Here is a tiny trained network, its code and every weight. The questions are about switching its units off for an input and a class, where a switched-off unit gives its printed mean instead of its output.

import numpy as np


def w(rows, s, z=0):
    codes = np.array(rows[::2]) - 128.0
    scale = np.full(codes.shape[1], s)
    scale[-1] = z or s
    return codes * scale


def f(y):
    return np.maximum(y, 0)


def log_softmax(a):
    a = a - a.max(-1, keepdims=True)
    return a - np.log(np.exp(a).sum(-1, keepdims=True))


def net(x, mask):
    res = np.array(x, float).reshape(1, 2) / 4 @ E
    y = f(res @ A[0][:, :-1].T + A[0][:, -1])
    res = res + np.where(mask, y, B[0][:, -1]) @ B[0][:, :-1]
    return log_softmax(res[-1] @ U[:, :-1].T + U[:, -1])


A, B = {}, {}
E = w([
[221,140,157,84,173,57,182,216,192,194,128,142],'x0',
[52,174,49,134,112,101,127,142,25,255,155,153],'x1',
],0.009)
A[0] = w([
[168,134,138,120,134,109,128,173,149,227,130,118,235],'n0',
[218,146,159,143,119,127,137,165,189,122,119,147,220],'n1',
[47,136,111,139,111,167,126,61,64,100,127,125,227],'n2',
[133,135,149,96,133,137,171,151,143,141,139,112,129],'n3',
[74,138,90,122,110,120,120,132,52,196,141,132,255],'n4',
[175,126,132,113,155,84,154,190,170,161,142,127,136],'n5',
[156,108,139,119,131,142,115,99,190,7,141,113,150],'n6',
],0.014,0.0034)
B[0] = w([
[151,105,78,179,135,51,169,207,74,106,86,185,235],'n0',
[66,63,96,107,153,59,125,148,58,146,72,61,230],'n1',
[160,112,133,232,99,147,39,80,108,153,151,111,240],'n2',
[167,150,98,105,119,150,83,125,144,111,103,121,168],'n3',
[80,151,131,148,194,107,176,97,167,248,154,145,250],'n4',
[151,114,93,66,96,83,60,129,171,87,152,147,231],'n5',
[129,141,209,136,126,181,199,163,81,57,73,104,236],'n6',
],0.016,0.015)
U = w([
[102,176,144,159,154,112,255,146,142,177,142,187,140],'0',
[148,128,119,66,109,134,114,89,156,93,144,169,2],'1',
[98,128,148,162,113,150,42,47,145,190,179,99,233],'2',
[71,113,222,92,136,150,242,145,95,101,77,63,40],'3',
[132,77,82,81,117,56,111,173,117,118,104,146,247],'4',
[189,114,180,186,21,182,62,115,103,75,131,116,203],'5',
[120,122,147,87,82,149,94,141,183,146,139,105,3],'6',
],0.0082,0.0019)

Each question gives the input, the list of numbers given to net, and the class t.
The units are the neurons (one row each of A and B). Each row of codes is followed by its name. A weight is (code - 128) times the scale printed after its matrix; where a second scale follows, it is the last column's (A, B and U).
mask holds one flag per neuron, in row order. A switched-off neuron (its flag False) gives its mean, the last column of its row in B, instead of its output. The means were averaged over made-up inputs and are rounded, as every weight is.
A unit's drop is (log p(t) with every unit on - log p(t) with that unit switched off) / (log p(t) with every unit on - log p(t) with every unit switched off).
The circuit of an input: a set's keep is (log p(t) with only the set's units on - log p(t) with every unit switched off) / (log p(t) with every unit on - log p(t) with every unit switched off). Starting from all 7 units, units are removed one at a time, each time the one whose removal leaves the highest keep (on an exact tie, the one counted first), for as long as the keep stays at least 0.8.
circuit, biggest first: the units of the circuit, biggest drop first
k most important neurons: the k neurons with the biggest drops, biggest first
drop when u is switched off: that unit's drop, to one decimal
input [2,3], class 0: circuit, biggest first -> n1
input [1,-2], class 3: circuit, biggest first -> n2; n0
input [-1,4], class 2: 3 most important neurons -> n6; n0; n2
input [2,-3], class 3: circuit, biggest first -> n6; n2
input [-1,2], class 2: 2 most important neurons -> n0; n6
input [-4,-3], class 5: 3 most important neurons -> n4; n1; n2
input [-5,-6], class 3: 3 most important neurons -> n6; n5; n3
input [1,2], class 0: 2 most important neurons -> n1; n2
input [4,5], class 0: 3 most important neurons -> n4; n1; n2
input [-3,-3], class 5: drop when n4 is switched off -> 1.2
input [5,7], class 0: drop when n4 is switched off -> 3.1
input [-7,-3], class 5: drop when n2 is switched off -> 0.1
input [-5,6], class 2: drop when n2 is switched off -> 0.3
input [2,-4], class 3: circuit, biggest first -> n6
